Below is a small trained network, with its code and all its weights. Each question gives an input and a class and asks what happens when units are switched off, that is, made to give their printed mean instead of their output.

import numpy as np


def w(rows, s, z=0):
    codes = np.array(rows[::2]) - 128.0
    scale = np.full(codes.shape[1], s)
    scale[-1] = z or s
    return codes * scale


def f(y):
    return np.maximum(y, 0)


def log_softmax(a):
    a = a - a.max(-1, keepdims=True)
    return a - np.log(np.exp(a).sum(-1, keepdims=True))


def net(x, mask):
    res = np.array(x, float).reshape(1, 6) / 4 @ E
    y = f(res @ A[0][:, :-1].T + A[0][:, -1])
    res = res + np.where(mask, y, B[0][:, -1]) @ B[0][:, :-1]
    return log_softmax(res[-1] @ U[:, :-1].T + U[:, -1])


A, B = {}, {}
E = w([
[100,123,233,165],'x0',
[129,129,128,128],'x1',
[21,209,117,67],'x2',
[131,129,129,128],'x3',
[142,48,167,53],'x4',
[2,62,66,146],'x5',
],0.0065)
A[0] = w([
[176,84,107,185,21],'N1',
[85,107,219,184,24],'N2',
[150,106,39,77,50],'N3',
[127,144,229,141,102],'N4',
[161,216,131,190,135],'N5',
[197,167,71,72,118],'N6',
[190,119,143,160,145],'N7',
[187,194,162,75,54],'N8',
[119,182,161,67,95],'N9',
[161,92,190,4,82],'N10',
[126,158,124,170,66],'N11',
[83,159,118,115,138],'N12',
[87,193,141,75,16],'N13',
[115,151,183,121,224],'N14',
[125,176,99,203,47],'N15',
[125,176,136,57,104],'N16',
[123,74,110,175,155],'N17',
[65,71,104,170,3],'N18',
[216,194,174,113,6],'N19',
[151,166,158,75,108],'N20',
],0.014,0.007)
B[0] = w([
[211,164,188,75,168],'N1',
[222,180,20,89,183],'N2',
[148,168,49,154,180],'N3',
[161,180,62,160,221],'N4',
[143,21,111,146,245],'N5',
[125,168,82,197,218],'N6',
[118,151,211,179,229],'N7',
[70,151,118,61,213],'N8',
[177,131,168,138,187],'N9',
[174,2,92,119,231],'N10',
[162,90,95,100,146],'N11',
[135,119,189,163,198],'N12',
[215,159,173,61,172],'N13',
[63,133,131,212,254],'N14',
[187,60,64,72,172],'N15',
[149,154,181,145,185],'N16',
[93,134,192,152,201],'N17',
[66,152,112,31,174],'N18',
[63,173,111,30,223],'N19',
[71,145,143,117,190],'N20',
],0.028,0.0066)
U = w([
[56,144,104,59,135],'0',
[177,195,32,185,26],'1',
[164,1,103,111,36],'2',
[198,159,208,127,47],'3',
[111,116,118,191,255],'4',
[113,114,120,186,249],'5',
],0.0092,0.0097)

Each question gives the input, the list of numbers given to net, and the class t.
The units are the neurons (one row each of A and B). Each row of codes is followed by its name. A weight is (code - 128) times the scale printed after its matrix; where a second scale follows, it is the last column's (A, B and U).
mask holds one flag per neuron, in row order. A switched-off neuron (its flag False) gives its mean, the last column of its row in B, instead of its output. The means were averaged over made-up inputs and are rounded, as every weight is.
A unit's drop is (log p(t) with every unit on - log p(t) with that unit switched off) / (log p(t) with every unit on - log p(t) with every unit switched off).
The circuit of an input: a set's keep is (log p(t) with only the set's units on - log p(t) with every unit switched off) / (log p(t) with every unit on - log p(t) with every unit switched off). Starting from the 12 units with the biggest drops (on a tie, the unit counted first), units are removed one at a time, each time the one whose removal leaves the highest keep (on an exact tie, the one counted first), for as long as the keep stays at least 0.8.
circuit, biggest first: the units of the circuit, biggest drop first
most important unit: the unit with the biggest drop
top k neurons: the k neurons with the biggest drops, biggest first
drop when u is switched off: that unit's drop, to one decimal
input [-1,8,8,0,1,-6], class 3: circuit, biggest first -> N13
input [4,4,5,-5,-1,-2], class 3: top 2 neurons -> N13, N9
input [5,1,8,2,6,-1], class 3: top 2 neurons -> N13, N9
input [7,-3,2,-7,7,5], class 1: top 3 neurons -> N2, N5, N4
input [0,-3,-6,5,-6,2], class 2: circuit, biggest first -> N15, N14
input [-3,7,0,5,-7,-6], class 2: top 2 neurons -> N5, N15
input [-8,-1,-3,-3,7,-3], class 1: top 3 neurons -> N6, N3, N5
input [1,-5,7,-4,-5,6], class 3: circuit, biggest first -> N12, N13
input [3,0,0,-4,3,-7], class 0: top 2 neurons -> N19, N8
input [-8,-3,-8,7,1,4], class 1: top 2 neurons -> N3, N6
input [-6,6,6,5,3,0], class 1: top 2 neurons -> N3, N6
input [7,-5,0,6,6,7], class 0: top 2 neurons -> N18, N6
input [-5,1,8,5,7,6], class 3: circuit, biggest first -> N13, N12
input [-8,4,5,2,4,-6], class 1: most important unit -> N6
input [-7,2,-4,-4,2,4], class 1: top 2 neurons -> N3, N5
input [-6,-6,5,-5,8,-2], class 2: top 2 neurons -> N10, N4
input [5,8,8,-3,4,-8], class 0: top 4 neurons -> N8, N19, N20, N7
input [7,-4,-3,-4,8,-6], class 2: top 3 neurons -> N10, N6, N3
input [8,-6,-6,-8,1,-8], class 0: top 3 neurons -> N19, N8, N6
input [-3,7,-8,-1,-2,-4], class 3: circuit, biggest first -> N1
input [-1,-7,-8,3,7,-1], class 3: top 2 neurons -> N7, N1
input [-1,5,-2,-1,8,2], class 2: drop when N10 is switched off -> 0.6
input [-5,3,-1,0,0,-8], class 0: drop when N19 is switched off -> 1.1
input [5,1,-6,2,-1,-2], class 3: drop when N1 is switched off -> 1.0
input [6,8,8,-8,2,4], class 3: drop when N13 is switched off -> 0.4
